Where the symbols take the states:
ZC: *>MT, %>QL, @>FP, $>GQ, +>BD, §>JT
GS: *>BP, %>JJ, @>SF, $>PN, +>RL, §>BG
BP: *>LS, %>RM, @>FF, $>JJ, +>LZ, §>SJ
GQ: *>QL, %>PM, @>RD, $>none, +>JT, §>BB
DP: *>GR, %>QR, @>SJ, $>GJ, +>RM, §>RJ
CG: *>QG, %>RC, @>HM, $>DC, +>LT, §>MS
PC: *>QS, %>QN, @>HP, $>BL, +>GF, §>NZ
ZB: *>GF, %>NZ, @>PC, $>DS, +>HP, §>TT
FF: *>CP, %>GR, @>LZ, $>DP, +>LS, §>RM
ZH: *>BG, %>HS, @>PN, $>HL, +>RZ, §>TH
NC: *>none, %>none, @>none, $>QS, +>none, §>none
CH: *>MS, %>DQ, @>DC, $>ZR, +>CF, §>GP
NZ: *>none, %>none, @>QN, $>FR, +>GT, §>NC
QR: *>CG, %>DC, @>RG, $>LS, +>LD, §>CH
FG: *>GS, %>PN, @>HJ, $>BZ, +>TR, §>ZH
TR: *>RL, %>BG, @>GS, $>ZH, +>SF, §>RZ
MZ: *>RZ, %>TH, @>ZH, $>LG, +>PN, §>ZJ
ZS: *>TR, %>ZH, @>FG, $>DM, +>HJ, §>MZ
HJ: *>SF, %>RZ, @>TR, $>MZ, +>GS, §>PN
RL: *>LZ, %>SJ, @>BP, $>BG, +>FF, §>DP
ZM: *>HP, %>TT, @>ZB, $>CQ, +>PC, §>BL
ZJ: *>GH, %>RL, @>TH, $>TR, +>HS, §>SF
QS: *>none, %>none, @>CL, $>QN, +>none, §>none
DM: *>ZH, %>HL, @>BZ, $>MT, +>MZ, §>LG
DC: *>RC, %>DR, @>CF, $>GD, +>MS, §>DQ
LS: *>DC, %>GD, @>CP, $>RM, +>CH, §>ZR
CF: *>ZM, %>CQ, @>MS, $>GP, +>RC, §>DR
FR: *>none, %>CL, @>SC, $>HP, +>NC, §>QS
BG: *>SJ, %>HH, @>JJ, $>HS, +>DP, §>GJ
MT: *>HL, %>HJ, @>MN, $>QL, +>LG, §>FG
JJ: *>RM, %>RJ, @>DP, $>GH, +>SJ, §>HH
BZ: *>PN, %>ZJ, @>MZ, $>MN, +>ZH, §>HL
SF: *>FF, %>DP, @>RL, $>RZ, +>BP, §>JJ
NB: *>DM, %>MT, @>BB, $>ZC, +>PM, §>BD
BB: *>BZ, %>MN, @>PM, $>FP, +>DM, §>MT
BL: *>QN, %>SC, @>TT, $>FB, +>NZ, §>FR
GD: *>DR, %>LT, @>GP, $>LD, +>DQ, §>HM
JT: *>FG, %>BZ, @>QL, $>BB, +>ZS, §>DM
PM: *>MZ, %>LG, @>DM, $>BD, +>BZ, §>MN
TH: *>GJ, %>BP, @>HS, $>GS, +>GH, §>RL
GT: *>none, %>none, @>none, $>NC, +>none, §>none
SC: *>none, %>none, @>NC, $>GF, +>none, §>CL
GR: *>GP, %>CG, @>ZR, $>QR, +>GD, §>LD
QG: *>MC, %>PC, @>FZ, $>RC, +>FB, §>ZB
GF: *>none, %>none, @>QS, $>NZ, +>CL, §>GT
FB: *>SC, %>GF, @>MC, $>ZB, +>FR, §>HP
RG: *>HM, %>CF, @>LD, $>CP, +>CG, §>DC
HP: *>CL, %>GT, @>GF, $>TT, +>QS, §>QN
QN: *>none, %>none, @>GT, $>SC, +>none, §>none
FZ: *>FR, %>HP, @>FB, $>ZM, +>MC, §>PC
MS: *>ZB, %>DS, @>RC, $>DQ, +>ZM, §>CQ
RZ: *>DP, %>GJ, @>BG, $>TH, +>JJ, §>GH
FP: *>MN, %>ZS, @>BD, $>RD, +>MT, §>QL
DQ: *>DS, %>FZ, @>DR, $>HM, +>CQ, §>QG
RM: *>GD, %>LD, @>GR, $>RJ, +>ZR, §>RG
ZR: *>DQ, %>HM, @>GD, $>RG, +>GP, §>CG
DS: *>NZ, %>FR, @>BL, $>FZ, +>TT, §>MC
HH: *>RG, %>CP, @>RJ, $>FF, +>QR, §>LS
GH: *>RJ, %>LZ, @>GJ, $>RL, +>HH, §>FF
QL: *>HJ, %>MZ, @>ZS, $>PM, +>FG, §>BZ
CQ: *>TT, %>MC, @>DS, $>QG, +>BL, §>FB
DR: *>BL, %>FB, @>CQ, $>LT, +>DS, §>FZ
CL: *>none, %>none, @>none, $>GT, +>none, §>none
LZ: *>CH, %>ZR, @>LS, $>SJ, +>CP, §>GR
PN: *>JJ, %>GH, @>RZ, $>ZJ, +>BG, §>HS
RC: *>PC, %>BL, @>ZM, $>DR, +>ZB, §>DS
RD: *>ZS, %>DM, @>JT, $>NB, +>QL, §>PM
RJ: *>LD, %>CH, @>QR, $>LZ, +>RG, §>CP
BD: *>LG, %>FG, @>MT, $>JT, +>MN, §>ZS
MN: *>ZJ, %>TR, @>LG, $>ZS, +>HL, §>HJ
LT: *>FB, %>ZB, @>QG, $>MS, +>FZ, §>ZM
CP: *>CF, %>GP, @>CH, $>GR, +>DC, §>GD
GP: *>CQ, %>QG, @>DQ, $>CG, +>DR, §>LT
TT: *>GT, %>NC, @>NZ, $>MC, +>QN, §>SC
GJ: *>QR, %>LS, @>HH, $>BP, +>RJ, §>LZ
HS: *>HH, %>FF, @>GH, $>SF, +>GJ, §>BP
HM: *>FZ, %>ZM, @>LT, $>CF, +>QG, §>RC
HL: *>HS, %>SF, @>ZJ, $>HJ, +>TH, §>GS
MC: *>NC, %>QS, @>FR, $>PC, +>SC, §>GF
LG: *>TH, %>GS, @>HL, $>FG, +>ZJ, §>TR
LD: *>LT, %>MS, @>CG, $>CH, +>HM, §>CF
SJ: *>ZR, %>RG, @>RM, $>HH, +>GR, §>QR

In the rows, 450 stands for zero.

The rows follow the links: the fewer symbols apart two states are, the more alike their rows tend to be.

Each row is also shifted at random along 5 hidden directions that mean nothing.

Rows in random order:
Each row is one state's numbers.
row 1: 749,487,436,452,510,383,436,530,546,381,536,236,419,337,489,385,492,348,246,456,460,511,452,472,362,469,519,534,426,478,447,480,390,568,571,473,643,390,386,491,376
row 2: 210,508,512,361,376,563,506,490,435,569,361,418,453,547,405,520,387,429,544,451,454,487,456,475,549,447,392,364,496,416,505,440,494,536,387,374,541,530,531,483,459
row 3: 566,543,444,471,564,534,393,450,410,351,476,537,449,380,389,384,416,484,557,462,321,450,438,331,344,451,312,510,528,449,467,544,411,525,522,364,470,337,397,464,383
row 4: 61,406,492,446,377,482,500,393,430,543,396,555,417,547,518,501,467,503,506,417,466,434,426,493,559,427,506,411,447,445,461,406,485,324,295,453,344,535,486,380,521
row 5: 448,492,429,397,334,487,492,452,644,539,368,465,495,537,425,548,391,432,543,450,505,453,432,471,539,467,322,336,507,385,420,377,496,575,414,360,494,531,554,448,460
row 6: 208,432,542,427,377,519,462,376,634,559,352,528,556,537,423,516,473,445,481,409,534,443,436,531,530,436,459,313,468,517,525,406,524,384,378,410,347,513,527,421,460
row 7: 615,376,361,399,320,375,495,494,293,509,412,403,411,536,432,545,355,454,509,488,532,431,477,468,536,459,432,387,418,324,384,356,486,478,436,497,474,558,539,489,534
row 8: 789,521,303,498,507,375,425,485,538,319,534,454,387,362,485,402,424,464,479,480,359,433,420,336,367,483,296,561,494,360,301,461,375,608,524,405,526,371,397,431,412
row 9: 366,409,354,494,497,409,408,429,248,400,438,568,568,455,311,433,424,521,595,503,402,337,529,364,450,452,333,447,380,449,346,474,469,370,449,531,201,402,437,501,478
row 10: 100,580,540,464,594,542,445,484,526,410,498,370,463,357,462,335,539,404,363,433,313,492,455,422,398,444,465,561,461,567,494,582,392,498,436,412,529,349,339,459,350
row 11: 445,463,311,413,373,411,497,509,317,476,411,453,440,524,393,520,346,482,617,510,425,399,487,381,542,470,283,429,443,304,298,402,463,559,411,450,441,513,515,493,507
row 12: 89,573,419,398,453,538,494,530,416,501,394,407,523,496,332,467,396,432,600,498,349,431,509,382,536,465,256,435,465,419,373,499,457,613,391,392,481,461,478,527,417
row 13: 371,458,469,358,333,451,538,538,449,567,402,264,404,526,471,530,409,374,394,458,525,510,464,528,560,458,496,395,437,394,460,396,473,557,413,447,633,566,526,496,474
row 14: 345,424,362,473,436,371,447,458,448,447,433,441,580,463,359,462,461,446,478,492,470,370,520,437,497,466,374,422,369,460,328,430,471,445,433,529,294,451,461,498,462
row 15: 737,439,502,473,524,494,377,408,403,376,471,521,442,392,423,406,440,476,454,431,436,468,424,422,326,438,471,459,493,488,558,497,438,401,556,417,448,372,418,448,415
row 16: 555,381,442,377,342,438,486,488,257,535,385,394,437,541,398,542,359,444,503,478,540,452,486,491,525,449,472,353,428,372,475,388,502,451,453,484,485,550,545,510,517
row 17: 641,509,350,444,519,414,431,543,317,367,495,344,467,384,355,403,400,422,476,515,375,434,508,359,397,474,332,518,429,405,359,503,408,594,546,471,525,384,413,546,408
row 18: 301,428,547,349,378,535,488,501,262,577,361,347,484,542,356,518,389,403,469,461,518,489,503,523,531,436,517,340,426,459,573,449,515,443,442,465,518,536,529,544,477
row 19: 225,529,390,411,380,491,499,473,590,521,376,485,525,533,386,519,399,451,606,476,426,418,461,420,557,471,246,379,488,390,348,418,480,590,375,373,431,506,525,464,447
row 20: 200,477,492,403,365,519,506,440,543,553,378,477,442,541,473,517,428,452,514,433,471,469,425,487,549,448,419,377,490,422,467,411,487,479,353,384,480,533,519,421,471
row 21: 325,516,582,468,577,562,398,428,491,408,477,453,466,370,445,358,518,432,380,412,373,499,434,447,355,431,517,499,484,579,589,563,422,415,487,402,486,353,368,446,367
row 22: 391,560,396,492,555,462,433,476,518,355,511,463,436,365,457,369,474,458,477,467,307,439,440,348,391,465,330,566,482,448,361,528,383,554,460,402,480,352,367,440,383
row 23: 446,538,506,459,573,581,404,445,323,375,472,549,392,395,427,376,420,500,556,443,299,474,422,345,348,435,384,526,537,458,531,563,410,469,489,357,500,350,387,447,398
row 24: 380,476,476,397,356,515,471,434,600,549,346,484,547,540,371,542,404,432,550,447,515,447,455,484,532,456,344,309,490,438,468,400,515,519,424,376,433,517,554,469,451
row 25: 668,459,466,469,527,498,401,429,299,366,491,545,349,398,475,401,415,507,505,442,372,473,409,373,343,437,451,517,513,420,513,505,413,421,511,406,489,380,402,429,441
row 26: 404,452,463,508,569,452,406,429,336,358,519,490,421,367,467,354,499,484,417,443,363,439,453,396,364,438,500,553,433,507,464,530,402,365,470,487,397,356,349,433,424
row 27: 663,442,506,470,555,521,365,409,277,366,473,550,444,390,386,387,426,499,503,443,395,454,444,389,319,431,459,472,490,490,568,531,440,376,550,427,420,352,405,467,419
row 28: 620,436,437,528,561,454,351,367,434,333,485,623,518,373,390,379,473,517,515,446,394,395,445,374,326,445,393,478,464,508,462,505,438,357,524,448,276,332,392,427,418
row 29: 335,490,542,468,588,517,389,453,418,400,473,404,567,362,343,352,515,411,379,450,395,455,501,442,360,438,485,479,420,603,541,569,435,415,523,475,408,339,371,515,365
row 30: 380,458,484,524,519,413,447,405,610,385,543,462,345,365,626,369,563,455,292,396,405,480,377,466,390,441,582,574,455,509,455,471,385,376,410,451,477,398,345,338,427
row 31: 331,435,456,424,352,480,485,409,541,529,379,541,463,544,459,530,422,478,544,433,495,436,422,475,536,446,401,363,485,410,442,385,497,438,369,401,398,531,530,408,495
row 32: 518,530,382,465,534,454,401,487,484,380,454,435,592,387,293,405,434,429,520,498,381,400,513,364,398,475,268,454,443,476,376,516,436,569,534,438,401,356,427,535,374
row 33: 552,503,475,418,514,440,415,548,537,440,453,194,651,373,273,406,484,303,301,491,497,468,556,494,406,473,435,410,374,575,477,512,453,584,600,504,523,385,436,612,337
row 34: 407,495,496,465,579,508,418,475,258,374,506,441,385,373,446,358,458,467,437,455,331,480,457,383,360,434,487,559,461,482,509,559,397,430,488,448,510,359,360,467,409
row 35: 441,543,490,472,549,498,433,466,546,387,510,415,403,362,497,369,495,424,387,433,357,495,417,412,369,450,448,547,494,493,475,527,391,517,481,390,558,366,371,431,373
row 36: 643,395,399,423,325,408,451,419,585,518,368,496,562,534,376,557,395,446,526,459,581,410,460,495,514,466,359,295,451,404,415,342,522,481,465,441,363,529,570,467,488
row 37: 252,517,506,474,601,546,412,462,249,376,494,487,417,380,418,346,467,484,490,456,293,459,468,363,367,430,449,556,466,506,507,585,402,415,457,437,452,342,350,470,403
row 38: 417,523,387,471,539,427,440,516,432,380,508,365,462,375,418,380,466,422,425,487,354,440,487,381,410,464,376,546,431,456,363,515,394,550,485,465,497,375,377,493,394
row 39: 646,475,450,485,516,457,415,434,464,364,510,485,372,378,508,391,462,469,428,434,391,473,400,401,355,447,457,527,496,447,471,488,402,461,501,412,506,386,390,411,419
row 40: 149,457,426,478,485,415,446,454,503,455,441,420,603,440,366,425,515,425,427,474,441,384,521,457,491,456,416,443,361,538,373,473,461,424,414,523,294,424,426,491,428
row 41: 559,321,315,465,323,279,485,436,414,483,437,461,456,521,478,531,429,473,452,477,565,379,470,489,541,463,466,399,365,363,307,319,483,382,401,562,319,545,513,435,553
row 42: 350,533,476,321,393,610,494,542,223,551,337,417,461,558,289,531,286,446,676,499,409,479,497,400,532,452,282,348,517,349,510,478,501,613,450,354,582,517,557,569,455
row 43: 633,341,318,456,325,291,469,444,480,483,423,433,519,511,423,539,423,449,452,483,584,377,484,494,531,473,422,365,367,382,313,323,494,434,445,545,329,533,529,466,527
row 44: 640,386,480,512,536,411,382,393,415,359,513,496,449,363,476,376,512,470,354,425,452,442,436,454,337,433,563,503,424,527,508,484,424,316,520,503,375,370,377,421,432
row 45: 400,453,373,432,311,368,527,460,727,530,419,399,443,520,533,540,455,413,423,447,533,446,420,508,572,471,398,400,453,376,322,331,466,554,365,425,491,560,522,404,484
row 46: 412,364,369,459,324,348,507,415,483,505,429,512,379,537,557,532,434,494,478,444,524,415,419,486,557,454,473,420,429,353,348,329,473,389,340,484,380,558,506,372,551
row 47: 651,461,454,500,503,418,412,416,618,372,515,462,414,365,529,393,509,441,351,418,440,470,398,449,359,452,490,514,478,486,459,460,406,451,504,425,485,387,395,397,409
row 48: 726,447,479,474,522,454,392,437,445,372,497,439,443,368,445,390,466,437,380,437,441,475,436,439,332,447,496,488,465,496,520,493,425,436,557,445,491,373,402,459,405
row 49: 384,437,357,460,432,398,441,454,440,454,412,475,599,478,319,476,429,455,542,497,465,364,521,420,499,468,322,392,394,446,338,429,482,468,446,498,288,452,484,509,459
row 50: 325,417,396,405,349,432,520,486,264,518,415,453,348,548,489,522,374,486,546,474,451,442,454,443,560,448,436,438,443,323,387,394,467,458,356,465,480,555,509,444,537
row 51: 760,497,436,446,531,516,399,463,269,352,486,529,353,396,426,406,363,502,566,465,344,471,419,334,335,447,366,514,538,381,494,517,409,508,544,370,540,371,417,462,426
row 52: 294,403,456,448,364,428,460,395,642,536,370,494,611,524,390,522,478,435,464,439,562,399,475,527,534,454,422,315,414,500,425,377,522,399,399,471,286,513,527,445,471
row 53: 600,417,423,535,529,374,395,397,540,344,534,505,440,355,519,375,529,470,356,428,432,427,421,434,353,449,503,533,432,502,419,465,406,367,485,490,371,368,368,391,427
row 54: 460,496,438,412,474,405,456,565,515,463,457,166,598,400,323,425,479,307,296,496,497,465,553,499,457,476,444,431,358,528,415,480,447,594,541,522,544,428,443,598,372
row 55: 744,466,472,487,500,433,394,418,657,380,493,447,468,367,477,405,495,420,351,420,473,476,410,461,347,457,470,467,485,507,494,460,423,472,545,414,487,380,415,421,391
row 56: 455,409,416,428,344,396,469,438,613,528,384,426,588,520,382,531,447,412,453,462,573,410,483,520,533,466,402,322,410,457,399,362,512,471,437,475,360,521,539,478,469
row 57: 607,430,496,515,530,443,384,384,549,375,497,507,475,367,476,383,517,455,363,413,450,451,420,456,341,441,516,485,455,540,514,482,429,364,515,453,392,366,389,409,408
row 58: 347,469,578,477,597,583,375,403,253,386,470,555,446,389,402,356,473,502,481,427,347,464,450,398,337,415,513,501,478,554,613,582,431,321,490,428,398,340,371,455,406
row 59: 574,396,417,515,547,371,400,434,296,343,539,467,406,363,485,365,498,483,376,454,407,426,459,415,356,443,542,561,393,480,429,492,404,336,494,540,379,371,354,436,453
row 60: 370,468,322,424,372,346,525,541,463,486,452,309,441,486,460,492,423,410,438,501,464,428,491,450,556,478,384,466,392,359,278,393,439,579,398,499,510,520,479,489,480
row 61: 578,383,420,509,538,350,399,451,301,355,532,398,465,359,439,369,506,445,327,467,446,420,492,444,366,447,562,531,353,509,433,488,414,344,517,580,371,374,363,476,444
row 62: 419,469,284,456,346,339,504,472,647,479,427,445,495,506,461,523,427,446,520,486,476,385,459,431,559,485,282,421,433,346,228,345,461,578,379,449,399,516,512,432,483
row 63: 286,500,416,441,519,464,447,522,262,424,461,375,506,419,337,405,432,435,488,504,365,423,531,388,446,456,383,495,401,465,399,531,432,502,467,494,437,402,408,544,417
row 64: 310,481,411,426,466,451,452,507,380,466,419,374,581,460,304,451,430,414,493,504,435,410,538,429,486,462,356,415,394,472,394,483,468,517,466,493,399,437,464,554,426
row 65: 645,409,368,402,339,367,469,499,495,511,397,343,561,509,352,539,392,394,454,494,577,421,509,498,525,476,382,335,396,401,378,361,502,542,493,498,447,526,548,533,472
row 66: 438,474,393,361,419,474,483,573,118,496,407,325,461,504,303,493,322,428,567,528,421,447,541,400,512,461,356,419,418,358,418,473,470,570,478,480,537,489,505,592,471
row 67: 293,405,454,448,353,451,474,378,578,527,382,567,503,540,460,526,451,485,522,425,517,412,427,494,538,444,426,352,456,438,430,373,505,384,359,432,321,525,525,394,498
row 68: 409,491,350,399,374,398,510,542,480,498,420,316,488,495,398,506,401,396,479,503,466,435,499,446,545,478,334,421,420,373,319,406,460,614,431,463,520,508,505,521,456
row 69: 490,467,342,524,538,379,414,448,395,333,527,506,436,374,458,378,473,495,479,479,354,391,462,352,390,459,376,565,424,429,324,491,397,445,464,489,359,364,367,433,438
row 70: 353,632,415,417,509,488,457,564,699,439,447,255,607,390,315,415,460,328,423,496,383,462,512,411,451,488,249,454,455,500,364,520,422,738,516,388,578,385,435,564,317
row 71: 381,441,524,502,562,501,402,395,317,377,503,560,366,387,510,361,496,511,436,415,359,463,413,409,357,421,549,545,471,509,540,533,409,308,445,450,408,369,360,391,439
row 72: 557,348,353,426,355,351,471,477,247,489,416,428,474,523,386,523,382,469,507,499,531,396,509,463,523,457,440,388,371,364,368,372,494,416,447,547,367,525,520,507,533
row 73: 444,469,511,475,560,463,377,459,523,408,464,357,643,359,309,370,525,373,336,459,461,440,522,476,366,452,472,433,387,623,512,536,451,437,557,503,381,345,393,540,354
row 74: 439,499,403,404,354,495,468,440,632,524,345,521,579,539,337,548,374,451,625,471,489,410,463,435,536,473,230,307,505,399,390,389,514,576,434,359,398,506,563,473,449
row 75: 451,427,399,424,364,357,476,487,657,521,406,301,618,481,371,509,476,354,359,475,582,423,512,539,531,478,425,348,369,484,371,372,494,525,468,513,415,508,517,520,439
row 76: 454,528,489,463,559,520,422,472,379,378,504,447,375,374,472,369,456,457,445,446,334,489,431,383,361,443,447,549,497,469,501,547,394,488,486,400,551,366,369,445,394
row 77: 479,288,410,459,335,338,466,392,363,509,415,504,471,532,471,529,449,488,441,447,591,393,467,529,528,441,556,364,365,423,420,336,509,278,394,562,277,546,514,424,559
row 78: 328,502,593,449,606,613,384,439,213,397,463,503,446,389,372,351,453,479,493,437,327,485,464,392,336,416,494,504,490,547,631,608,431,375,505,412,462,338,371,488,387
row 79: 95,488,354,448,347,399,551,468,603,517,437,459,374,526,573,506,459,468,499,454,420,427,417,446,603,464,371,479,453,347,271,369,436,523,271,426,457,546,479,370,508
row 80: 516,360,483,389,357,417,460,476,399,548,376,321,585,517,330,526,429,378,389,467,615,444,526,564,514,454,525,302,367,494,508,391,528,417,494,539,417,529,541,550,476
row 81: 471,332,439,445,338,403,466,389,403,517,395,538,457,543,463,535,425,492,494,439,560,413,444,507,519,442,501,357,421,413,452,353,511,324,395,496,327,541,529,417,541
row 82: 522,446,482,491,535,406,425,461,467,378,537,360,402,348,522,365,533,413,274,430,429,484,440,467,365,446,584,552,417,521,483,499,394,410,496,497,511,381,355,436,410

Some states, each with its row:
DM row 45
GH row 75
GF row 51
RZ row 43
MN row 16
JJ row 68
DS row 76
CQ row 82
GS row 41
DR row 1
GP row 10
BP row 60
ZH row 52
NC row 55
CP row 32
SJ row 64
FB row 58
ZM row 53
BD row 46
DC row 29
MZ row 74
RC row 28
CL row 15
RJ row 9
QS row 30
FR row 57
LT row 34

Row, symbols taken left to right, then the row they reach:
row 56 + % @ %: row 38
row 33 $ +: row 69
row 66 @ $ $: row 12
row 65 @ § %: row 70
row 37 + @ $ $: row 3
row 54 § *: row 59
row 11 § @ %: row 17
row 62 % $: row 49
row 26 % § @: row 27
row 72 % @: row 40
row 19 * @ % @: row 73
row 14 $ § *: row 61
row 63 § §: row 22

